Below are the code and all the weights of a small trained network. Each question names an input and a class and asks about switching units off, where a switched-off unit gives its printed mean instead of its output.

import numpy as np


def w(rows, s, z=0):
    codes = np.array(rows[::2]) - 128.0
    scale = np.full(codes.shape[1], s)
    scale[-1] = z or s
    return codes * scale


def norm(h):
    return h / np.sqrt((h * h).mean(-1, keepdims=True) + 1e-5)


def f(y):
    return y / 2 * (1 + np.tanh(0.7978845608 * (y + 0.044715 * y**3)))


def log_softmax(a):
    a = a - a.max(-1, keepdims=True)
    return a - np.log(np.exp(a).sum(-1, keepdims=True))


def net(x, mask):
    res = np.array(x, float).reshape(1, 8) / 4 @ E
    u = 0
    for l in range(2):
        y = f(norm(res) @ A[l][:, :-1].T + A[l][:, -1])
        res = res + np.where(mask[u : u + 12], y, B[l][:, -1]) @ B[l][:, :-1]
        u += 12
    return log_softmax(norm(res)[-1] @ U[:, :-1].T + U[:, -1])


A, B = {}, {}
E = w([
[242,190,132,3,97,173,79,146,187,186,179],'x0',
[131,135,127,120,132,128,142,128,125,131,116],'x1',
[62,147,77,171,155,239,200,249,137,235,183],'x2',
[129,121,132,138,129,124,117,137,133,126,137],'x3',
[125,128,126,127,120,134,132,124,130,127,120],'x4',
[126,118,128,137,123,128,112,134,132,124,142],'x5',
[70,109,48,94,132,85,37,201,115,191,38],'x6',
[129,134,140,129,127,127,132,141,121,129,125],'x7',
],0.004)
A[0] = w([
[28,122,72,179,210,136,185,143,89,126,161,57],'0.n1',
[182,96,242,157,95,131,137,19,106,83,171,8],'0.n2',
[187,125,167,105,95,94,144,72,135,63,156,122],'0.n3',
[182,139,109,82,136,224,125,167,144,184,154,116],'0.n4',
[2,131,78,213,201,115,216,126,110,141,168,107],'0.n5',
[41,199,131,166,144,164,64,137,124,162,144,34],'0.n6',
[107,73,168,168,145,27,124,67,60,48,62,161],'0.n7',
[222,157,153,40,115,68,52,84,104,129,146,100],'0.n8',
[120,126,159,177,114,251,187,111,105,97,185,45],'0.n9',
[85,70,61,113,54,120,122,192,86,133,55,93],'0.n10',
[77,124,116,126,72,78,138,80,91,89,110,85],'0.n11',
[92,171,71,79,112,54,48,172,93,119,84,157],'0.n12',
],0.0042,0.0013)
B[0] = w([
[190,101,162,118,70,112,117,113,96,87,65,200],'0.n1',
[164,164,61,159,99,144,138,138,37,179,76,206],'0.n2',
[158,89,82,148,94,131,150,176,45,181,175,189],'0.n3',
[29,144,86,142,181,129,84,78,130,79,158,207],'0.n4',
[201,93,197,155,100,84,126,117,139,89,90,233],'0.n5',
[152,161,124,94,114,123,111,48,65,157,103,144],'0.n6',
[75,253,105,144,254,163,66,134,160,150,212,255],'0.n7',
[95,74,228,110,62,122,208,122,163,119,93,215],'0.n8',
[113,135,140,137,123,124,169,203,226,55,65,187],'0.n9',
[171,101,100,136,178,107,100,83,189,239,188,180],'0.n10',
[95,136,134,111,147,156,129,186,140,151,159,159],'0.n11',
[79,63,133,129,178,121,91,186,160,137,70,195],'0.n12',
],0.0046,0.0047)
A[1] = w([
[134,74,75,119,132,167,144,153,190,146,161,160],'1.n1',
[100,168,81,86,150,92,73,155,116,194,139,204],'1.n2',
[120,116,163,176,153,107,99,141,51,171,112,113],'1.n3',
[131,133,151,78,104,105,171,107,112,96,175,60],'1.n4',
[146,2,97,117,87,92,111,136,135,180,39,98],'1.n5',
[106,238,102,138,158,142,153,107,97,44,220,4],'1.n6',
[125,164,157,87,184,143,153,145,210,101,198,6],'1.n7',
[131,109,136,54,114,98,92,117,181,115,112,105],'1.n8',
[62,135,103,133,187,148,74,167,175,130,94,107],'1.n9',
[138,56,137,55,126,73,91,155,141,146,69,25],'1.n10',
[176,85,195,125,41,140,197,110,80,110,152,58],'1.n11',
[168,126,101,206,179,65,102,125,60,153,97,123],'1.n12',
],0.0061,0.0018)
B[1] = w([
[138,139,166,140,105,56,169,53,65,90,114,172],'1.n1',
[102,99,186,98,143,80,88,112,146,66,96,250],'1.n2',
[144,118,105,75,102,193,159,120,137,138,142,189],'1.n3',
[91,142,105,143,157,169,57,156,85,169,151,141],'1.n4',
[178,165,126,204,68,200,207,152,65,127,154,242],'1.n5',
[196,41,68,211,39,187,206,184,71,189,90,233],'1.n6',
[196,120,52,162,56,149,127,129,66,188,119,182],'1.n7',
[95,104,125,203,190,96,149,142,145,111,104,163],'1.n8',
[117,161,129,51,169,111,86,86,126,119,213,254],'1.n9',
[173,149,144,186,108,168,204,138,151,78,109,202],'1.n10',
[12,136,114,21,253,54,2,87,187,136,149,231],'1.n11',
[150,154,71,64,20,162,150,115,109,172,188,228],'1.n12',
],0.005,0.0046)
U = w([
[200,146,62,176,48,209,169,137,47,168,147,6],'0',
[87,153,126,2,212,104,39,84,151,148,171,123],'1',
[141,106,232,179,154,121,154,159,208,58,29,254],'2',
],0.0077,0.00039)

Each question gives the input, the list of numbers given to net, and the class t.
The units are the neurons (one row each of A and B). Each row of codes is followed by its name. A weight is (code - 128) times the scale printed after its matrix; where a second scale follows, it is the last column's (A, B and U).
mask holds one flag per neuron, layer by layer. A switched-off neuron (its flag False) gives its mean, the last column of its row in B, instead of its output. The means were averaged over made-up inputs and are rounded, as every weight is.
A unit's drop is (log p(t) with every unit on - log p(t) with that unit switched off) / (log p(t) with every unit on - log p(t) with every unit switched off).
The circuit of an input: a set's keep is (log p(t) with only the set's units on - log p(t) with every unit switched off) / (log p(t) with every unit on - log p(t) with every unit switched off). Starting from the 12 units with the biggest drops (on a tie, the unit counted first), units are removed one at a time, each time the one whose removal leaves the highest keep (on an exact tie, the one counted first), for as long as the keep stays at least 0.8.
units of the circuit, in order: the units of the circuit, biggest drop first
k most important neurons: the k neurons with the biggest drops, biggest first
k most important neurons of layer l: the k neurons of layer l with the biggest drops, biggest first
drop when u is switched off: that unit's drop, to one decimal
input [-8,-7,-5,-5,1,-3,7,8], class 1: units of the circuit, in order	[0.n7]
input [1,0,-7,-1,2,0,-8,1], class 1: 3 most important neurons	[1.n11 0.n8 0.n4]
input [0,-1,-3,4,-6,-7,0,-2], class 0: units of the circuit, in order	[0.n7 1.n6]
input [1,-3,8,-6,0,-5,1,-6], class 1: 2 most important neurons of layer 1	[1.n6 1.n5]
input [2,5,-1,2,2,-4,-4,7], class 1: 2 most important neurons	[1.n11 0.n7]
input [6,-7,-2,-2,1,-3,1,2], class 2: units of the circuit, in order	[1.n8 0.n7 1.n12]
input [-4,-4,1,5,6,2,0,1], class 2: 3 most important neurons	[0.n5 0.n2 0.n3]
input [-4,1,-2,4,-7,-3,1,4], class 1: 2 most important neurons of layer 1	[1.n5 1.n9]
input [-5,6,-6,-6,1,-4,0,2], class 0: 2 most important neurons	[1.n6 1.n11]
input [2,-1,-2,-1,-6,2,8,-7], class 2: 2 most important neurons	[0.n7 1.n10]
input [-4,1,1,8,1,4,-8,-8], class 2: 2 most important neurons of layer 0	[0.n9 0.n5]
input [-1,-6,8,-3,-2,-3,-4,-4], class 2: 3 most important neurons	[0.n9 0.n7 0.n5]
input [4,-8,-1,0,-4,3,-8,-3], class 1: 2 most important neurons	[1.n11 0.n7]
input [1,-6,5,5,3,-7,4,8], class 1: 2 most important neurons	[0.n4 0.n8]
input [-4,-8,2,-2,-3,-2,-6,2], class 2: most important neuron	[0.n9]
input [2,-6,-5,-4,-7,-6,8,-4], class 2: 2 most important neurons	[1.n10 0.n8]
input [-4,-5,2,4,4,-5,-3,8], class 2: drop when 0.n9 is switched off	0.5
input [-1,-6,-6,-5,-1,1,-2,5], class 0: drop when 0.n7 is switched off	2.1
input [-7,-8,0,2,-1,1,4,4], class 1: drop when 0.n7 is switched off	3.9
input [-6,-3,3,-5,0,-5,-6,-3], class 2: most important neuron	[0.n9]
